Here is a tiny trained network, its code and every weight. The questions are about switching its units off for an input and a class, where a switched-off unit gives its printed mean instead of its output.

import numpy as np


def w(rows, s, z=0):
    codes = np.array(rows[::2]) - 128.0
    scale = np.full(codes.shape[1], s)
    scale[-1] = z or s
    return codes * scale


def norm(h):
    return h / np.sqrt((h * h).mean(-1, keepdims=True) + 1e-5)


def f(y):
    return y / 2 * (1 + np.tanh(0.7978845608 * (y + 0.044715 * y**3)))


def log_softmax(a):
    a = a - a.max(-1, keepdims=True)
    return a - np.log(np.exp(a).sum(-1, keepdims=True))


def net(x, mask):
    res = np.array(x, float).reshape(1, 3) / 4 @ E
    u = 0
    for l in range(2):
        y = f(norm(res) @ A[l][:, :-1].T + A[l][:, -1])
        res = res + np.where(mask[u : u + 13], y, B[l][:, -1]) @ B[l][:, :-1]
        u += 13
    return log_softmax(norm(res)[-1] @ U[:, :-1].T + U[:, -1])


A, B = {}, {}
E = w([
[200,136,172,122,175,141,128,139,159,167,127],'x0',
[69,135,235,127,145,131,126,137,170,158,122],'x1',
[89,134,122,129,134,115,128,131,116,255,127],'x2',
],0.0033)
A[0] = w([
[137,129,118,134,120,127,130,125,134,131,116,144],'0.n1',
[127,131,169,124,138,122,129,128,135,185,132,2],'0.n2',
[100,125,93,113,129,127,127,134,123,124,133,139],'0.n3',
[159,129,137,130,151,132,141,137,134,156,124,129],'0.n4',
[245,131,89,128,141,131,125,132,129,102,126,167],'0.n5',
[132,134,114,133,113,127,132,141,118,140,122,131],'0.n6',
[148,127,102,120,134,138,122,123,123,161,134,98],'0.n7',
[129,129,92,127,137,126,132,128,122,227,131,122],'0.n8',
[132,138,119,125,123,119,129,124,121,125,144,119],'0.n9',
[139,129,101,119,124,125,131,130,130,113,143,96],'0.n10',
[112,126,197,123,138,133,124,132,142,98,128,114],'0.n11',
[163,130,201,128,149,130,131,126,151,117,133,111],'0.n12',
[168,129,169,125,149,130,127,132,141,245,131,140],'0.n13',
],0.013,0.0033)
B[0] = w([
[133,119,114,135,143,140,119,101,121,135,141,133],'0.n1',
[118,118,100,52,187,197,99,196,125,93,75,179],'0.n2',
[122,130,89,189,118,112,134,88,117,137,126,157],'0.n3',
[61,122,99,139,101,126,170,90,133,100,154,157],'0.n4',
[180,114,92,75,165,91,192,129,105,70,212,235],'0.n5',
[125,104,125,133,131,142,90,49,127,109,129,140],'0.n6',
[113,167,153,142,79,132,144,107,115,117,171,155],'0.n7',
[166,134,146,98,48,64,50,140,125,166,118,237],'0.n8',
[136,118,126,143,134,163,132,112,114,139,138,132],'0.n9',
[135,124,122,132,174,161,140,138,126,139,97,146],'0.n10',
[103,144,180,131,85,111,144,124,185,101,153,194],'0.n11',
[198,123,168,125,81,132,72,133,128,166,100,197],'0.n12',
[68,88,164,168,250,123,202,74,154,179,165,254],'0.n13',
],0.013,0.011)
A[1] = w([
[136,151,103,136,59,98,32,103,72,205,98,47],'1.n1',
[122,121,70,145,107,157,85,103,133,136,76,128],'1.n2',
[132,156,55,141,129,102,167,132,52,109,168,97],'1.n3',
[145,151,194,215,67,175,120,141,161,149,64,104],'1.n4',
[164,132,48,84,186,160,118,184,68,40,89,55],'1.n5',
[70,100,101,144,156,189,106,63,124,162,119,99],'1.n6',
[2,174,66,175,85,139,178,112,132,84,145,109],'1.n7',
[111,111,85,198,164,180,110,139,92,116,46,101],'1.n8',
[157,89,100,29,84,152,117,175,106,143,158,61],'1.n9',
[160,130,29,66,152,176,149,193,107,115,133,4],'1.n10',
[228,160,97,99,110,188,141,147,108,9,128,75],'1.n11',
[42,144,174,169,207,194,113,142,142,206,53,14],'1.n12',
[110,89,82,162,215,77,191,93,139,101,157,145],'1.n13',
],0.0093,0.0014)
B[1] = w([
[111,142,68,196,105,115,43,32,125,149,163,201],'1.n1',
[167,121,202,120,103,91,188,133,129,220,125,135],'1.n2',
[98,119,145,113,199,209,90,144,138,183,72,200],'1.n3',
[92,175,78,61,143,150,83,169,61,119,105,170],'1.n4',
[142,135,9,145,133,190,71,121,113,96,96,190],'1.n5',
[205,187,179,183,135,124,118,185,160,77,61,162],'1.n6',
[98,138,92,189,172,67,199,151,63,110,131,143],'1.n7',
[196,192,215,159,135,181,178,116,157,162,130,130],'1.n8',
[36,163,163,216,85,169,195,118,148,126,100,154],'1.n9',
[59,68,89,106,90,183,83,142,86,170,70,177],'1.n10',
[173,39,81,212,80,86,134,168,177,135,60,209],'1.n11',
[53,64,83,191,175,101,95,145,169,127,25,212],'1.n12',
[159,168,138,27,87,231,127,129,99,101,165,254],'1.n13',
],0.013,0.0093)
U = w([
[184,66,1,107,107,232,138,150,97,97,96,238],'0',
[157,104,165,30,174,138,196,70,130,136,243,124],'1',
[195,205,166,201,155,165,182,123,95,164,90,27],'2',
[206,81,148,168,40,56,172,160,186,85,130,8],'3',
[54,63,166,135,231,108,104,133,206,161,54,204],'4',
[113,194,194,45,39,119,43,190,148,89,101,85],'5',
[62,184,92,143,133,59,178,166,49,75,139,99],'6',
[125,145,82,191,69,63,32,35,108,185,150,163],'7',
],0.0092,0.0016)

Each question gives the input, the list of numbers given to net, and the class t.
The units are the neurons (one row each of A and B). Each row of codes is followed by its name. A weight is (code - 128) times the scale printed after its matrix; where a second scale follows, it is the last column's (A, B and U).
mask holds one flag per neuron, layer by layer. A switched-off neuron (its flag False) gives its mean, the last column of its row in B, instead of its output. The means were averaged over made-up inputs and are rounded, as every weight is.
A unit's drop is (log p(t) with every unit on - log p(t) with that unit switched off) / (log p(t) with every unit on - log p(t) with every unit switched off).
The circuit of an input: a set's keep is (log p(t) with only the set's units on - log p(t) with every unit switched off) / (log p(t) with every unit on - log p(t) with every unit switched off). Starting from the 12 units with the biggest drops (on a tie, the unit counted first), units are removed one at a time, each time the one whose removal leaves the highest keep (on an exact tie, the one counted first), for as long as the keep stays at least 0.8.
units of the circuit, in order: the units of the circuit, biggest drop first
top k neurons: the k neurons with the biggest drops, biggest first
top k neurons in layer l: the k neurons of layer l with the biggest drops, biggest first
drop of u: that unit's drop, to one decimal
input [-4,8,-1], class 5: units of the circuit, in order	[0.n13, 0.n11]
input [-5,0,2], class 7: units of the circuit, in order	[0.n13, 0.n5, 1.n1]
input [-2,3,-4], class 5: top neuron	[0.n5]
input [0,4,-5], class 5: top 2 neurons	[0.n11, 0.n5]
input [-6,3,-2], class 6: top 3 neurons in layer 0	[0.n8, 0.n5, 0.n12]
input [-5,8,-4], class 5: top 2 neurons	[0.n13, 0.n5]
input [-6,7,-4], class 5: top 2 neurons in layer 0	[0.n13, 0.n5]
input [5,0,-3], class 3: top 2 neurons	[0.n12, 0.n13]
input [5,0,-7], class 3: top 3 neurons	[0.n12, 0.n13, 0.n2]
input [-5,-1,-3], class 2: top 2 neurons in layer 0	[0.n5, 0.n8]
input [6,0,-7], class 3: top 4 neurons in layer 0	[0.n12, 0.n13, 0.n2, 0.n11]
input [7,5,-7], class 5: top 4 neurons in layer 0	[0.n11, 0.n12, 0.n13, 0.n2]
input [-7,6,-6], class 6: top 4 neurons	[0.n8, 0.n5, 1.n7, 0.n12]
input [-5,1,8], class 7: units of the circuit, in order	[0.n8]
input [-7,2,-8], class 6: top 3 neurons	[0.n5, 0.n8, 0.n12]
input [7,4,-8], class 3: top 2 neurons	[0.n13, 0.n5]
input [-2,5,-1], class 5: top 2 neurons	[0.n13, 0.n5]
input [-5,-8,4], class 7: top 2 neurons in layer 0	[0.n13, 0.n2]
input [0,2,0], class 4: drop of 0.n5	1.6
input [-6,8,-7], class 5: top neuron	[0.n5]
input [-4,8,-5], class 5: drop of 0.n5	0.2
input [-1,1,-4], class 3: drop of 0.n13	0.9
input [7,-5,1], class 1: drop of 0.n7	0.0
